Each row is followed by its class. Each block has new classes.
0,-21,-15,-9,-9,9,-2,2,20,10,26,6,10,13,4,19,2,21,10,-5,7,3,2,-88,10,0,-26,-13,14,24 : R
5,-13,1,2,-19,3,-7,-5,7,-3,4,0,6,6,1,11,2,6,4,4,-4,-5,0,-17,-24,0,-21,-13,12,17 : R
6,-14,4,-6,-4,5,0,4,5,13,3,1,17,1,2,3,-3,9,5,-5,3,1,-1,-25,-6,-7,-9,-8,5,21 : R
5,-14,3,5,0,15,-1,3,20,4,15,0,20,11,4,10,6,10,2,-13,3,-2,-4,-49,-23,-10,-16,-8,4,27 : R
-1,-3,-7,2,-2,6,2,4,10,2,6,2,8,7,1,7,9,3,1,-4,1,-1,3,-62,-2,1,-6,4,5,6 : R
3,-3,8,-4,-12,6,1,-5,-8,9,-15,-4,-2,5,-2,6,0,0,-10,6,-3,-3,0,0,-23,0,1,2,1,5 : R
4,-3,7,5,-10,7,2,-4,1,20,-14,-4,4,3,-1,5,9,0,-9,7,-2,-1,2,-9,-25,8,4,1,3,0 : R
1,-15,-6,-12,-6,11,-2,-2,6,6,7,-3,12,0,1,6,-1,9,3,6,1,5,-4,-29,-28,8,-6,-11,11,8 : R
0,-19,-16,-8,-13,0,-1,0,11,4,5,7,9,9,7,18,2,15,-5,-1,2,-3,7,-71,36,4,-27,-3,10,20 : R
-7,3,-8,-13,3,-12,1,-3,-12,-15,2,2,-25,8,-2,7,-12,-6,-1,3,-13,-3,9,4,12,-14,-5,14,3,-16 : K
8,-11,0,2,-16,14,1,-4,16,2,13,-1,3,20,-1,19,10,8,-3,2,-6,-2,1,-62,-43,-2,-17,3,12,11 : R
4,-12,-5,-3,-5,9,-1,1,15,5,12,1,9,11,0,13,5,9,-1,-6,4,-2,4,-57,-4,-2,-18,-6,6,18 : R
0,-11,1,-4,-7,11,-3,-1,12,7,9,-5,17,-1,0,7,4,4,4,4,1,4,-1,-28,-31,3,-11,-14,10,9 : R
0,-12,1,-7,-4,2,0,-5,6,-9,-11,-1,14,5,1,17,2,3,-7,-3,-9,-8,7,-27,9,-11,-20,9,2,13 : R
1,-9,-3,-7,-13,4,4,1,5,10,13,4,-5,11,1,3,-4,11,2,-3,9,-1,0,-34,5,-4,-8,-9,9,14 : R
1,-18,-4,-6,-6,15,3,-3,13,17,-9,-1,19,8,-2,16,5,16,-12,-3,9,1,1,-69,-6,3,-9,6,1,20 : R
1,-13,-2,-3,-14,-1,0,-2,2,4,-2,5,-1,7,6,16,-1,10,-6,-5,5,-9,9,-40,42,-5,-21,0,5,19 : R
6,-4,-9,-1,-8,10,0,0,13,12,15,1,3,15,0,11,9,13,-5,-5,5,2,3,-83,-8,2,-8,0,9,9 : R
2,-13,-13,-12,-12,2,-3,-1,9,7,3,1,17,0,4,12,11,9,4,6,0,0,4,-47,10,9,-14,-5,11,5 : R
5,-5,0,1,-12,7,1,-5,4,2,1,2,0,14,2,14,6,6,-10,4,-4,-1,6,-47,-10,0,-6,11,6,2 : R
1,-13,3,-10,-9,3,2,5,3,23,13,4,7,3,2,1,-1,12,0,-9,12,-1,2,-53,11,-14,-8,-8,7,25 : R
4,-19,-7,-1,-10,10,-1,1,14,1,15,1,9,13,3,17,1,12,0,-4,2,-3,1,-56,-13,-4,-27,-12,10,32 : R
2,-9,-2,-3,-1,2,0,3,10,-1,12,3,10,8,3,9,1,5,6,-6,-1,-2,2,-35,-4,-7,-12,-4,4,12 : R
4,-22,2,2,-12,14,3,-1,11,11,-9,1,20,4,5,15,0,16,-6,-5,11,-5,2,-39,25,3,-15,-2,4,31 : R
0,-17,-5,-9,4,15,-1,3,20,14,12,0,18,8,4,14,3,20,0,-12,8,4,2,-75,7,-2,-15,-1,4,20 : R
2,-17,-5,-7,0,9,-1,4,19,14,14,1,36,4,3,3,7,9,3,-6,7,4,-4,-69,-15,0,-14,-9,10,20 : R
5,-8,-5,8,-21,6,-1,-1,12,3,11,2,-2,7,6,13,4,11,0,5,2,-5,3,-40,1,18,-17,-14,15,15 : R
2,-12,-3,-9,-9,4,1,2,10,9,11,-8,11,13,3,7,5,8,-3,-4,2,-3,4,-72,-4,-2,-14,-1,12,19 : R
2,-13,-12,-11,-7,14,-4,-2,14,10,21,0,9,9,3,10,4,12,9,4,3,8,0,-67,-18,8,-10,-10,14,8 : R
-3,-4,15,4,-5,0,4,-2,1,-1,-18,1,14,0,-1,7,5,-5,-11,-6,0,-9,4,-12,12,-8,-4,8,-7,14 : K
6,-2,6,9,-18,0,1,-4,2,-7,1,2,-7,13,-1,9,3,1,2,5,-7,-6,2,-3,-35,-5,-10,-2,6,5 : R
-2,-16,-5,-6,-5,-1,-1,-4,8,-8,-7,-2,12,2,2,19,0,5,-4,1,-7,-6,2,-28,9,2,-20,-1,4,7 : R
3,-4,-6,-2,-10,-1,2,1,10,-1,13,4,7,8,2,8,6,0,-3,4,-3,5,1,-46,-13,5,-10,-7,7,3 : R
-1,-6,-13,-5,2,1,-1,11,8,3,16,7,0,13,2,12,3,7,-1,-8,-2,-2,4,-74,10,-9,-11,10,4,-3 : R
0,-7,1,2,-18,-2,0,-1,3,16,-1,6,2,6,6,10,4,12,-5,2,9,-6,5,-43,27,7,-12,-10,6,15 : R
0,-4,-3,-5,-2,-2,2,-4,2,5,3,2,1,11,2,11,0,4,-6,-3,-1,-1,6,-48,0,-13,-4,13,3,8 : K
3,-13,0,-6,-3,17,-1,-5,3,3,-4,-6,7,7,1,15,-1,11,-6,2,-3,1,0,-9,-20,1,-11,5,-1,13 : R
5,-3,13,0,-16,2,3,-2,-2,10,8,1,-10,16,-1,1,-4,10,-3,-8,5,-7,3,-19,-9,-16,-3,0,4,15 : K
2,-12,-7,-5,-5,0,2,0,7,1,10,3,11,3,2,12,3,4,1,-5,0,-2,3,-56,9,-2,-15,-5,8,12 : R
2,-14,-3,-5,-5,6,-1,1,13,13,10,-2,14,5,6,8,5,12,0,-4,7,3,-1,-61,-3,4,-12,-7,8,14 : R
2,-10,-3,-4,-12,10,-2,-2,6,5,11,-1,-1,6,1,9,-1,7,5,0,0,-3,-1,-22,-13,-1,-13,-11,9,9 : R

Each row is followed by its class.
43,7,-10,-8,51,9,5,7,9,8,1,52,7,20,-4,2,5,-22,30,5,-11,-12,0,-23,-7,6,4,32,-77,-17 : kidu
26,9,-21,-3,63,-7,11,13,-3,22,11,51,16,8,0,-4,1,-10,79,0,-26,-4,0,-18,6,35,-10,31,-101,-20 : kidu
6,10,-1,-6,15,-11,11,-2,5,0,3,12,8,-2,-1,1,-5,-7,43,4,-14,6,-7,-5,-1,22,0,9,-25,0 : luvi
-48,9,8,-6,-22,-18,-6,-11,2,6,10,-31,2,-11,12,-7,8,16,-10,3,-1,19,-4,2,29,-5,14,-24,45,-17 : pame
7,-14,-5,-1,18,9,5,1,12,-4,0,15,-1,10,-2,10,3,14,-55,-4,12,-7,-1,-23,17,-26,16,21,-8,-13 : Lata
10,17,-14,0,35,3,10,2,4,14,9,51,8,8,2,0,2,3,56,3,-28,-7,-1,-12,1,35,-14,20,-60,-11 : luvi
2,-3,-1,-2,-49,0,-17,5,9,-24,-9,-26,-15,-4,-19,-3,0,-2,-35,-8,10,-16,3,17,-34,-15,2,-23,21,16 : Lata
40,14,-14,6,8,11,-4,6,-18,14,-5,9,-10,-7,-10,3,-5,-20,47,2,0,-17,-2,4,-39,16,-14,12,-29,4 : kidu
-22,10,1,-4,-13,-12,-4,0,3,3,10,-5,9,-10,10,1,5,2,61,0,-31,17,-6,11,9,37,-4,-13,-23,4 : pame
-4,17,2,6,19,-12,-6,1,22,13,20,22,9,-8,6,13,-6,-7,81,-2,-35,12,-3,6,-2,44,-9,5,-49,-15 : pame
15,9,5,-1,29,-9,-18,-2,9,10,17,32,18,9,20,-3,0,-16,60,1,-36,4,-1,-13,9,39,1,15,-56,-13 : kidu
15,-4,-21,-4,-4,23,0,7,-1,-7,6,26,13,19,-1,-6,-11,-11,-50,-9,-18,-17,-4,-13,-3,0,37,23,-28,-2 : Lata
-11,7,5,0,50,-4,17,-8,7,14,12,23,14,19,8,8,3,8,4,-37,-6,15,-8,-16,29,3,9,28,-27,-8 : luvi
13,-5,-2,8,38,10,20,-8,4,2,-1,13,-5,18,-1,0,9,9,-33,1,12,-1,-3,-27,14,-15,17,22,-27,-8 : luvi
-4,4,-25,2,6,-5,-17,-13,3,2,17,8,12,-1,2,0,7,0,25,10,-33,7,-13,-7,26,31,1,-1,-47,-6 : Lata
21,6,-11,5,46,16,0,1,0,18,3,27,4,8,-12,-8,-3,-17,47,-7,-15,-10,3,-48,-13,27,-3,24,-45,-13 : luvi
6,8,-7,0,31,-1,8,-12,-1,9,31,44,28,13,18,5,1,6,13,-2,-48,11,-7,-55,37,27,24,16,-47,-18 : luvi
32,1,-8,1,24,3,-12,3,0,-3,10,20,-3,2,6,2,2,-8,-19,-17,-15,-10,0,-13,4,8,-3,6,-5,-2 : Lata
11,8,0,-2,20,-8,8,5,-4,11,-2,5,0,-3,-2,3,-4,-7,52,0,-7,-5,-1,3,-15,24,-6,15,-39,-3 : pame
14,1,-2,5,36,7,8,3,5,5,12,20,6,30,6,18,7,3,-35,1,2,5,4,-20,30,-5,17,19,-33,-10 : luvi
15,2,-4,1,11,-4,9,-2,2,14,12,26,11,4,5,16,9,-7,52,2,-40,10,2,-7,-10,33,-4,11,-54,-3 : luvi
12,0,-6,3,9,3,-11,1,-5,-4,-18,-9,-39,8,-3,-18,0,8,-37,2,5,-9,10,-15,-3,-16,3,4,35,2 : kidu
17,6,-5,-1,22,-9,3,-11,2,5,9,26,7,3,-3,6,3,-13,67,2,-25,2,3,-8,-12,35,-20,-3,-48,-6 : luvi
4,11,-5,1,50,-14,12,-5,8,19,16,36,17,12,4,3,0,21,87,1,-35,10,-7,-22,14,37,4,27,-63,-20 : luvi
29,-13,-17,5,10,14,-22,13,0,-3,5,14,16,12,6,-2,-13,-2,-85,-6,-6,-20,-4,-32,15,1,3,5,19,-5 : Lata
3,8,3,0,52,-15,17,-6,14,18,13,40,12,11,11,2,9,2,72,9,-28,11,-10,-12,25,42,1,23,-67,-18 : kidu
11,-3,-21,0,21,1,-1,1,-12,24,18,20,16,4,14,0,-9,7,-17,1,-17,-7,-11,-15,19,3,13,13,-13,4 : luvi
35,22,-11,2,72,-22,-10,-4,-6,24,-7,8,1,10,-4,6,-2,-3,102,-4,22,-8,2,1,-11,25,-33,20,4,3 : Lata
13,-9,5,3,35,3,11,1,11,4,1,17,1,11,-4,2,-3,3,-15,-3,-4,-4,-5,-9,13,0,3,13,-24,-1 : kidu
-10,3,2,3,34,6,12,-6,6,9,22,41,17,9,12,2,8,1,11,-2,-38,7,-12,-21,38,10,2,17,-47,-21 : luvi
-3,1,-4,-8,33,-1,15,-2,-3,12,19,37,14,15,9,-3,9,12,12,-6,-29,11,-2,-13,40,13,9,18,-35,-15 : luvi
-15,7,5,-1,29,-2,3,-5,11,2,6,37,14,11,9,6,5,18,-32,-4,-1,3,-6,-6,33,-6,-14,11,3,-8 : pame
16,-10,2,4,30,9,11,4,10,-5,6,23,3,18,0,2,-1,5,-49,-13,20,-10,-1,-29,14,-18,11,20,-7,-14 : Lata
23,14,-6,0,24,-11,6,1,-10,18,15,25,9,-5,3,5,-3,-28,102,0,-26,1,4,4,-35,63,-20,14,-72,-5 : Lata
33,-21,-29,-12,7,35,1,4,11,-14,0,18,5,13,-2,2,1,-17,-92,-6,3,-30,0,-17,-1,-18,19,8,-16,-3 : pame
10,-3,-2,-1,26,8,30,3,6,7,-5,22,-1,17,-2,-8,-1,11,-4,1,10,-6,12,-15,-3,-5,3,26,-34,-8 : kidu
12,15,1,1,66,-16,18,-4,2,102,16,34,19,2,15,2,7,1,69,4,-22,15,-2,-32,30,34,-9,32,-43,-23 : kidu
6,14,1,-1,46,-18,13,5,5,19,7,27,13,16,20,15,-3,-2,102,0,-20,9,1,1,-11,44,-12,19,-63,-4 : kidu
10,12,-4,3,45,-11,-1,-8,3,17,17,18,18,10,5,13,9,10,73,2,1,14,-3,-2,21,29,-30,18,-6,-11 : pame
13,15,-3,0,50,-15,-5,-8,1,35,16,25,25,4,17,1,-3,6,78,4,-23,13,-5,-13,20,41,-3,20,-32,-5 : pame
-9,6,17,-10,41,-17,4,0,47,15,-5,4,-2,-2,7,5,2,10,47,-4,5,17,5,-2,23,8,-7,13,0,-2 : luvi
9,15,-3,9,44,-4,2,5,2,26,5,20,7,9,1,0,3,0,98,13,-6,-2,-4,0,-1,37,-14,27,-65,-13 : kidu
10,-1,-8,3,17,2,3,1,6,2,2,21,1,7,11,0,4,0,-14,4,1,-3,-3,-21,11,-8,7,9,-15,-8 : kidu
40,8,-14,4,50,-3,-2,13,2,11,4,28,8,13,-3,15,2,-1,34,2,-13,-16,-2,-30,-1,20,-7,27,-51,-7 : pame
26,12,-12,3,-4,6,-12,0,3,-3,21,24,20,2,-2,-7,-5,-14,27,-17,-48,-4,-2,-7,3,40,-4,3,-54,-8 : luvi
-6,15,-1,-2,5,-15,-7,-2,4,3,19,11,4,-11,1,3,3,2,66,-1,-33,11,-6,9,8,37,-13,-4,-16,-5 : kidu
-36,5,5,-4,25,-14,18,4,11,9,10,17,21,13,11,-3,-4,9,46,-2,-20,22,-6,-5,29,19,4,7,-39,-15 : pame

Each row is followed by its class. Each block has new classes.
-13,-28,-12,29,3,40,-11,-10,0,-17,10,-6,-46,-40,13,12,-24,4,22,37,8,7,-16,0,-1,16,-13,11,34,13 : lini
33,-7,-26,28,20,79,-15,1,-75,-15,-18,10,-14,-32,29,20,-20,1,8,83,-8,5,-1,38,-19,10,-15,-47,-33,50 : lini
8,12,-5,0,0,57,37,3,-112,-20,39,7,-4,3,25,30,-19,-9,3,22,-14,19,1,9,-20,9,-27,-4,40,24 : mesu
43,2,-29,11,24,95,-7,15,-37,-19,-28,-1,-18,-55,7,-1,-5,8,31,86,11,-11,-30,25,-7,3,-26,-42,8,26 : mesu
16,16,-2,-1,4,54,9,8,-37,-29,-2,31,0,-5,8,16,-16,2,11,40,-16,12,-10,15,-11,-5,-9,-8,17,17 : lini
9,7,-15,21,4,99,-15,0,-23,-27,-6,-7,-20,-52,18,16,-16,3,10,55,1,15,-11,12,-6,1,-10,-17,54,31 : mesu
15,-6,-9,4,1,55,3,16,-55,-7,-17,14,-6,-12,20,12,5,-5,-1,7,-12,-27,5,-8,2,-16,-17,15,25,26 : lini
5,4,-11,22,-13,60,-5,4,-36,-14,-6,-11,-33,1,19,3,-10,3,3,29,0,-2,-11,26,-2,0,-22,-12,42,36 : lini
